Each row has a name. Each piece below is followed by the name of the row it came from, unless a question asks for something else. Each question is about the rows just above it.

Columns, left to right: H X S G T
[ 0.66  6.09 -2.48 -1.84 -3.55] : Z_481
[ 1.25  0.82 -4.44  4.00  0.67] : Z_517
[ 1.39  0.15  3.29 -8.10 -0.05] : Z_391
Put [-4.44  4.00  0.67  1.25  0.82] back in order: which row is it?	Z_517
Move every entry of [4.00] by +1 step of 0.01.	[4.01]

Columns, left to right: N M B W V J
[-2.16 -6.61 -2.98  6.13 -3.14 -1.94] = Z_98
[ 0.81  2.62  1.17 -2.40  1.25  0.76] = Z_805
[-3.78 -7.11 -4.08  5.88 -3.00 -3.18] = Z_835
[-1.07 -7.89 -3.00  9.43 -3.62 -1.17] = Z_296
[-4.05  3.94  1.47 -4.04  1.99  0.74] = Z_797
[-4.10 -8.47 -4.52  6.75 -3.83 -3.51] = Z_562
[ 0.81  2.62  1.17 -2.40  1.00  0.27] = Z_779
Z_797 without one entry, shuffled: [ 3.94  1.47  1.99 -4.05  0.74]. Gone:	[-4.04]
Shuffled Z_296 with one entry gone: [ 9.43 -3.62 -7.89 -1.07 -3.00], missing	[-1.17]
[-2.16] with -1 step of 0.01 on every entry:	[-2.17]
Shift each entry of [-2.40] by -1 times 0.01:	[-2.41]

Columns, left to right: L K Y Q R
[-2.98  3.71 -1.04 -0.68 -1.03]  Z_960
[-2.67 -2.64  3.10  0.71  3.09]  Z_579
[-2.01  4.59  2.65  0.78 -2.72]  Z_165
[ 3.25  6.85 -1.29 -0.34  0.17]  Z_876
[-1.31 -1.78  4.20 -0.60  0.56]  Z_141
Give the next entry after [ 3.71 -1.04 -0.68].	[-1.03]
Move every entry of [3.10 0.71] by +1 step of 0.01.	[3.11 0.72]
Give the next entry after [-2.64  3.10].	[0.71]
Z_960 without one entry, shuffled: [-0.68 -2.98 -1.04  3.71]. Gone:	[-1.03]

Columns, left to right: Pefaz Moga Lisab fuv lun kode ruf vada Gol Vum
[ 4.87 -0.10 -0.94 -0.59  3.69 -2.07 -5.66  0.58 -0.32  5.48]  Z_363
[ 1.79  3.66 -7.63 -1.43  2.21  2.39  3.86  2.89  0.40 -0.13]  Z_300
[-0.46 -4.54  9.34  2.42 -2.66 -3.28 -0.77 -4.91 -1.70  0.68]  Z_775
[ 1.79  3.66 -7.63 -1.43  2.21  2.39 -1.19  1.79  0.14 -0.86]  Z_206
[-2.24 -2.58 -2.70 -2.07 -0.25 -0.06 -1.96  1.70  1.10 -1.33]  Z_318
[-2.00 -1.34 -8.15 -2.11  2.54 -0.34  0.88  5.85  1.58  2.42]  Z_218
[-8.15 -0.34 -1.34 -2.11  5.85  2.54  0.88 -2.00  1.58  2.43]  Z_180
Put [ 2.42 -2.00  0.88  2.54 -2.11  1.58 -8.15 -0.34 -1.34  5.85] back in order: which row is it?	Z_218
Give the next entry after [-2.11  2.54 -0.34  0.88  5.85].	[1.58]

Columns, left to right: A Z F D C E P U
[ 0.65 -2.85 -2.34 -0.71  2.11 -1.60  1.47 -4.44] = Z_725
[ 0.35 -0.31 -1.12  6.11  2.93 -2.64  0.08 -1.20] = Z_853
[-2.64  6.11 -1.21  2.93 -1.12  0.35 -0.31  0.08] = Z_848
[-4.44 -2.85 -2.33  2.11  0.65 -0.71 -1.60  1.47] = Z_76
[-3.85 -2.16 -0.39 -4.64 -2.42  2.49  3.58  2.16] = Z_269
[-4.44 -2.85 -2.33  2.11  0.65 -0.71  4.46  1.25] = Z_866
Z_848 without one entry, shuffled: [ 0.35 -0.31  2.93  6.11  0.08 -1.21 -2.64]. Gone:	[-1.12]
Shift each entry of [-1.21  2.93 -1.12  0.35] by -1 times 0.01:	[-1.22  2.92 -1.13  0.34]
Which row holds these entries in another order? [-4.44 -2.85 -2.33 -1.60 -0.71  0.65  1.47  2.11]	Z_76
Shift each entry of [ 0.35 -0.31] by -1 times 0.01:	[ 0.34 -0.32]
Which column holds [-1.21 -2.33 -0.39 -2.33] top down?	F
[-1.20  0.35 -0.31 -1.12  6.11  2.93 -2.64  0.08] is which row reordered?	Z_853

Columns, left to right: Lupi dugal Nozu zafev kizu Tob lem tosa Puv Piti
[-7.62 -0.53  4.77 -0.55 -4.93 -0.23 -5.46 -3.78 -6.43  2.61]  Z_209
[-0.55  4.78  2.61 -6.43 -3.77 -4.93 -0.53 -7.62 -0.23 -3.78]  Z_120
[-2.03 -0.28 -0.55  4.79  2.61 -6.43  0.92  4.96 -0.23 -3.78]  Z_664
Which row holds these entries in another order? [-3.78 -0.55  4.78  2.61 -6.43 -3.77 -4.93 -0.53 -7.62 -0.23]	Z_120
[-0.28] with -1 step of 0.01 on every entry:	[-0.29]
The next entry after [-0.55 -4.93 -0.23 -5.46]:	[-3.78]
Which row holds these entries in another order? [-7.62 -6.43 -4.93 -3.78 -3.77 -0.55 -0.53 -0.23  2.61  4.78]	Z_120
Shuffled Z_120 with one entry gone: [-3.77 -6.43 -0.53  2.61 -4.93 -0.55  4.78 -0.23 -7.62], missing	[-3.78]
Give the next entry after [ 4.77 -0.55 -4.93 -0.23].	[-5.46]

Columns, left to right: Nuvi voni Lop birak
[ 5.17 -3.89 -2.54 -2.53] = Z_781
[-3.17  1.15  0.30 -1.38] = Z_486
[ 7.74 -2.59 -1.00 -1.31] = Z_79
[ 7.74 -2.59 -1.00  1.93] = Z_35
[-0.81 -3.31 -1.85  4.38] = Z_929
[-2.25  1.37 -0.77 -2.60] = Z_350
[-6.44  7.38  5.40 -5.81] = Z_997
[ 5.71  0.23  0.99 -0.73] = Z_606
[ 5.04 -2.66 -1.65  1.62] = Z_699
[-2.84  3.77  3.01 -3.75] = Z_235
What is the next entry after [3.77 3.01]?	[-3.75]
Which column holds [ 4.38 -2.60] top down?	birak
Give the next entry after [-3.31 -1.85].	[4.38]
Which column holds this, read top down? [-3.17  7.74  7.74 -0.81 -2.25 -6.44  5.71  5.04 -2.84]	Nuvi
[-2.60 -5.81 -0.73] is in which column, read top down?	birak
Shuffled Z_781 with one entry gone: [-2.53  5.17 -3.89], missing	[-2.54]
Which column holds [-2.53 -1.38 -1.31  1.93  4.38 -2.60 -5.81 -0.73  1.62] top down?	birak

